Below is a small trained network, with its code and all its weights. Each question gives an input and a target symbol and asks what happens when units are switched off, that is, made to give their printed mean instead of their output.

import numpy as np


def w(rows, s, z=0):
    codes = np.array(rows[::2]) - 128.0
    scale = np.full(codes.shape[1], s)
    scale[-1] = z or s
    return codes * scale


def f(y):
    return np.maximum(y, 0)


def softmax(a):
    e = np.exp(a - a.max(-1, keepdims=True))
    return e / e.sum(-1, keepdims=True)


def log_softmax(a):
    a = a - a.max(-1, keepdims=True)
    return a - np.log(np.exp(a).sum(-1, keepdims=True))


def net(x, mask):
    ids = ['αβδεζθλμξπστψω'.index(c) for c in x.split()]
    T = len(ids)
    res = E[ids] + P[:T]
    u = 0
    for l in range(3):
        q, k, v = (res @ M[l].T for M in (Q, K, V))
        z = softmax(np.where(np.tri(T) > 0, q @ k.T / 3**0.5, -1e9)) @ v
        res = res + np.where(mask[u], z, O[l][:, -1]) @ O[l][:, :-1]
        u += 1
        y = f(res @ A[l][:, :-1].T + A[l][:, -1])
        res = res + np.where(mask[u : u + 4], y, B[l][:, -1]) @ B[l][:, :-1]
        u += 4
    return log_softmax(res[-1] @ U[:, :-1].T + U[:, -1])


Q, K, V, O, A, B = {}, {}, {}, {}, {}, {}
E = w([
[98,138,112],'α',
[85,166,156],'β',
[151,105,131],'δ',
[151,108,129],'ε',
[153,112,129],'ζ',
[18,181,47],'θ',
[141,134,201],'λ',
[48,210,109],'μ',
[163,106,123],'ξ',
[185,51,93],'π',
[175,60,107],'σ',
[223,191,153],'τ',
[237,204,82],'ψ',
[53,2,58],'ω',
],0.017)
P = w([
[33,252,63],'0',
[53,215,77],'1',
[77,181,76],'2',
[104,162,61],'3',
[109,162,33],'4',
[132,201,19],'5',
],0.0025)
Q[0] = w([
[169,170,104],'L0H0',
[240,94,77],'L0H0',
[95,254,23],'L0H0',
],0.006)
K[0] = w([
[200,140,56],'L0H0',
[215,178,133],'L0H0',
[85,255,140],'L0H0',
],0.0063)
V[0] = w([
[7,92,195],'L0H0',
[239,212,76],'L0H0',
[99,193,254],'L0H0',
],0.0072)
O[0] = w([
[151,255,50,101],'L0H0',
[134,50,112,254],'L0H0',
[30,227,201,224],'L0H0',
],0.0067,0.0017)
A[0] = w([
[117,129,40,181],'L0N0',
[107,123,7,3],'L0N1',
[224,99,105,56],'L0N2',
[176,184,134,150],'L0N3',
],0.011,0.0048)
B[0] = w([
[29,2,12,254],'L0N0',
[136,98,173,204],'L0N1',
[153,99,37,222],'L0N2',
[196,91,179,226],'L0N3',
],0.0078,0.0039)
Q[1] = w([
[209,3,152],'L1H0',
[228,81,131],'L1H0',
[55,156,74],'L1H0',
],0.0052)
K[1] = w([
[97,42,140],'L1H0',
[143,143,254],'L1H0',
[73,244,107],'L1H0',
],0.0051)
V[1] = w([
[142,139,162],'L1H0',
[2,138,191],'L1H0',
[164,215,108],'L1H0',
],0.0096)
O[1] = w([
[187,181,90,31],'L1H0',
[114,146,81,204],'L1H0',
[139,1,165,3],'L1H0',
],0.0079,0.0026)
A[1] = w([
[146,170,1,183],'L1N0',
[136,173,26,69],'L1N1',
[130,111,214,43],'L1N2',
[98,167,142,2],'L1N3',
],0.01,0.0093)
B[1] = w([
[99,108,247,254],'L1N0',
[145,103,125,172],'L1N1',
[155,193,62,132],'L1N2',
[95,98,22,128],'L1N3',
],0.014,0.0096)
Q[2] = w([
[67,11,228],'L2H0',
[47,2,231],'L2H0',
[213,194,111],'L2H0',
],0.0082)
K[2] = w([
[184,91,138],'L2H0',
[236,80,139],'L2H0',
[8,85,108],'L2H0',
],0.016)
V[2] = w([
[143,145,248],'L2H0',
[166,87,142],'L2H0',
[53,92,1],'L2H0',
],0.0047)
O[2] = w([
[170,130,96,253],'L2H0',
[172,38,152,163],'L2H0',
[15,49,253,23],'L2H0',
],0.0044,0.0056)
A[2] = w([
[180,215,153,234],'L2N0',
[180,154,199,120],'L2N1',
[48,178,106,254],'L2N2',
[248,105,100,125],'L2N3',
],0.012,0.0082)
B[2] = w([
[45,1,60,248],'L2N0',
[49,146,136,191],'L2N1',
[223,216,129,255],'L2N2',
[205,183,130,203],'L2N3',
],0.011,0.0099)
U = w([
[174,150,145,144],'α',
[90,204,47,254],'β',
[140,117,117,169],'δ',
[144,118,126,124],'ε',
[142,110,114,105],'ζ',
[92,143,182,36],'θ',
[43,92,48,101],'λ',
[186,190,146,84],'μ',
[141,105,128,101],'ξ',
[162,60,141,67],'π',
[151,77,135,73],'σ',
[209,67,2,176],'τ',
[242,131,119,71],'ψ',
[63,69,140,54],'ω',
],0.014,0.0064)

Each question gives the input, a string of symbols that net reads in full, and the target symbol t.
The units are the heads (3 rows each of Q, K, V and O) and the neurons (one row each of A and B). Each row of codes is followed by its name. A weight is (code - 128) times the scale printed after its matrix; where a second scale follows, it is the last column's (O, A, B and U).
mask holds one flag per unit, layer by layer, with each layer's heads first. A switched-off unit (its flag False) gives its mean, the last column of its rows in O or B, instead of its output. The means were averaged over made-up inputs and are rounded, as every weight is.
A unit's drop is (log p(t) with every unit on - log p(t) with that unit switched off) / (log p(t) with every unit on - log p(t) with every unit switched off).
The circuit of an input: a set's keep is (log p(t) with only the set's units on - log p(t) with every unit switched off) / (log p(t) with every unit on - log p(t) with every unit switched off). Starting from the 12 units with the biggest drops (on a tie, the unit counted first), units are removed one at a time, each time the one whose removal leaves the highest keep (on an exact tie, the one counted first), for as long as the keep stays at least 0.8.
units of the circuit, in order: the units of the circuit, biggest drop first
top k neurons: the k neurons with the biggest drops, biggest first
k most important neurons of layer l: the k neurons of layer l with the biggest drops, biggest first
input λ β ω, target ω: units of the circuit, in order => [L1N0, L0H0]
input δ ψ ε, target ψ: top 4 neurons => [L1N0, L2N0, L0N0, L2N3]
input β τ ψ δ, target ψ: units of the circuit, in order => [L2N0, L0N0, L0H0]
input θ δ β ω μ, target μ: units of the circuit, in order => [L2N2, L2N0]
input μ ω θ ε, target ω: units of the circuit, in order => [L1N0, L2N2, L0H0]
input ξ τ β β δ π, target π: units of the circuit, in order => [L1N0, L0N2]
input λ β λ λ ψ, target ψ: units of the circuit, in order => [L2N3, L0H0, L2N0]
input β α τ τ δ δ, target τ: top 4 neurons => [L0N0, L2N2, L1N0, L2N1]
input σ ψ ε, target ψ: units of the circuit, in order => [L2N0, L0H0]
input π τ τ ε, target τ: units of the circuit, in order => [L1N0, L1H0]
input β τ ξ, target τ: top 3 neurons => [L0N0, L1N0, L2N2]
input β β τ δ, target τ: top neuron => [L0N0]
input τ ψ α ω, target ω: top 4 neurons => [L1N0, L0N0, L2N3, L1N1]
input λ τ ω τ δ θ, target θ: units of the circuit, in order => [L1N0]
input β ψ ψ, target ψ: units of the circuit, in order => [L2N0, L2N3, L0H0]
input τ τ ζ, target τ: top 2 neurons => [L1N0, L0N0]
input α α ψ ζ, target ψ: top 3 neurons => [L1N0, L2N0, L2N3]
input β β ω π, target ω: top 2 neurons => [L0N0, L1N0]
input λ β σ ψ ζ δ, target ψ: top 3 neurons => [L1N0, L2N0, L2N3]
input β β δ β λ, target λ: top 3 neurons => [L2N0, L0N0, L2N2]
input ω δ μ ζ θ, target θ: top 2 neurons => [L1N0, L0N0]
input π λ β, target β: top 4 neurons => [L1N0, L2N2, L0N0, L0N2]
input σ θ β β β τ, target τ: most important neuron of layer 0 => [L0N3]
input β π μ, target μ: 3 most important neurons of layer 2 => [L2N2, L2N0, L2N1]
